Below are the code and all the weights of a small trained network. Each question names an input and a class and asks about switching units off, where a switched-off unit gives its printed mean instead of its output.

import numpy as np


def w(rows, s, z=0):
    codes = np.array(rows[::2]) - 128.0
    scale = np.full(codes.shape[1], s)
    scale[-1] = z or s
    return codes * scale


def norm(h):
    return h / np.sqrt((h * h).mean(-1, keepdims=True) + 1e-5)


def f(y):
    return np.maximum(y, 0)


def log_softmax(a):
    a = a - a.max(-1, keepdims=True)
    return a - np.log(np.exp(a).sum(-1, keepdims=True))


def net(x, mask):
    res = np.array(x, float).reshape(1, 2) / 4 @ E
    u = 0
    for l in range(4):
        y = f(norm(res) @ A[l][:, :-1].T + A[l][:, -1])
        res = res + np.where(mask[u : u + 8], y, B[l][:, -1]) @ B[l][:, :-1]
        u += 8
    return log_softmax(norm(res)[-1] @ U[:, :-1].T + U[:, -1])


A, B = {}, {}
E = w([
[3,63,133],'x0',
[74,204,212],'x1',
],0.00029)
A[0] = w([
[162,104,18,81],'L0N1',
[105,213,175,196],'L0N2',
[159,121,31,80],'L0N3',
[79,194,184,148],'L0N4',
[138,57,8,128],'L0N5',
[222,144,153,161],'L0N6',
[96,201,177,3],'L0N7',
[143,104,26,14],'L0N8',
],0.0014,0.00063)
B[0] = w([
[130,143,251,210],'L0N1',
[192,31,127,244],'L0N2',
[138,122,241,191],'L0N3',
[200,37,120,228],'L0N4',
[103,162,235,255],'L0N5',
[9,118,76,226],'L0N6',
[235,70,176,168],'L0N7',
[152,136,239,174],'L0N8',
],0.0012,0.0008)
A[1] = w([
[110,152,87,74],'L1N1',
[131,127,129,111],'L1N2',
[14,161,2,55],'L1N3',
[190,193,36,120],'L1N4',
[129,137,126,82],'L1N5',
[130,132,125,85],'L1N6',
[101,124,116,1],'L1N7',
[89,255,188,87],'L1N8',
],0.00078,0.00031)
B[1] = w([
[125,112,145,131],'L1N1',
[126,127,130,128],'L1N2',
[156,1,203,185],'L1N3',
[41,201,118,249],'L1N4',
[111,121,128,128],'L1N5',
[110,133,121,128],'L1N6',
[139,122,130,128],'L1N7',
[66,138,38,188],'L1N8',
],0.00075,0.00014)
A[2] = w([
[127,120,119,4],'L2N1',
[128,128,127,116],'L2N2',
[126,129,130,113],'L2N3',
[128,129,128,122],'L2N4',
[114,127,117,63],'L2N5',
[127,128,130,117],'L2N6',
[127,254,239,65],'L2N7',
[165,35,48,10],'L2N8',
],0.00079,0.00028)
B[2] = w([
[139,125,129,128],'L2N1',
[127,127,128,128],'L2N2',
[128,129,128,128],'L2N3',
[127,127,128,128],'L2N4',
[128,120,122,128],'L2N5',
[130,130,129,128],'L2N6',
[112,81,2,251],'L2N7',
[83,118,45,158],'L2N8',
],0.00082,0.00028)
A[3] = w([
[123,51,35,173],'L3N1',
[182,251,64,104],'L3N2',
[14,244,232,132],'L3N3',
[180,39,78,166],'L3N4',
[255,139,132,253],'L3N5',
[151,46,37,62],'L3N6',
[129,128,128,124],'L3N7',
[147,84,202,142],'L3N8',
],0.0013,0.00054)
B[3] = w([
[169,187,67,165],'L3N1',
[40,100,84,164],'L3N2',
[219,202,7,174],'L3N3',
[136,252,114,188],'L3N4',
[23,75,136,251],'L3N5',
[174,249,77,143],'L3N6',
[128,127,129,128],'L3N7',
[147,189,141,233],'L3N8',
],0.0016,0.0011)
U = w([
[158,99,254,183],'0',
[12,86,37,173],'1',
[240,220,50,143],'2',
[226,36,35,2],'3',
[219,42,45,11],'4',
],0.0068,0.0076)

Each question gives the input, the list of numbers given to net, and the class t.
The units are the neurons (one row each of A and B). Each row of codes is followed by its name. A weight is (code - 128) times the scale printed after its matrix; where a second scale follows, it is the last column's (A, B and U).
mask holds one flag per neuron, layer by layer. A switched-off neuron (its flag False) gives its mean, the last column of its row in B, instead of its output. The means were averaged over made-up inputs and are rounded, as every weight is.
A unit's drop is (log p(t) with every unit on - log p(t) with that unit switched off) / (log p(t) with every unit on - log p(t) with every unit switched off).
The circuit of an input: a set's keep is (log p(t) with only the set's units on - log p(t) with every unit switched off) / (log p(t) with every unit on - log p(t) with every unit switched off). Starting from the 12 units with the biggest drops (on a tie, the unit counted first), units are removed one at a time, each time the one whose removal leaves the highest keep (on an exact tie, the one counted first), for as long as the keep stays at least 0.8.
circuit, biggest first: the units of the circuit, biggest drop first
unit that matters most: the unit with the biggest drop
top k neurons: the k neurons with the biggest drops, biggest first
top k neurons in layer l: the k neurons of layer l with the biggest drops, biggest first
drop of u: that unit's drop, to one decimal
input [-4,-3], class 1: circuit, biggest first : L0N6; L3N5
input [-5,-8], class 0: unit that matters most : L3N5
input [3,-1], class 2: circuit, biggest first : L3N3; L3N5; L0N2
input [-4,3], class 1: circuit, biggest first : L3N5; L0N6; L0N5; L2N7
input [-8,-8], class 0: top 2 neurons : L0N1; L0N3
input [1,3], class 2: top 3 neurons : L0N5; L0N1; L0N4
input [-6,5], class 1: top 2 neurons : L3N5; L0N6
input [-1,3], class 2: top 2 neurons in layer 3 : L3N4; L3N6
input [-7,6], class 1: top 3 neurons : L3N5; L0N6; L3N2
input [0,-1], class 2: top 2 neurons : L3N3; L0N2
input [0,1], class 2: top 3 neurons : L3N4; L0N5; L3N6
input [3,2], class 2: top 2 neurons : L0N5; L0N1
input [2,2], class 2: top 2 neurons : L0N5; L0N1
input [0,0], class 2: unit that matters most : L0N1
input [2,0], class 2: top 2 neurons : L3N5; L0N6
input [-1,-4], class 0: top 2 neurons in layer 0 : L0N3; L0N8
input [3,-4], class 0: top 3 neurons in layer 3 : L3N4; L3N1; L3N6
input [-7,5], class 1: drop of L0N6 : 0.2
input [-6,-6], class 0: drop of L0N7 : -0.1
input [-8,2], class 1: drop of L3N5 : 0.0
input [1,1], class 2: unit that matters most : L0N5
input [-8,5], class 1: drop of L3N5 : 0.1
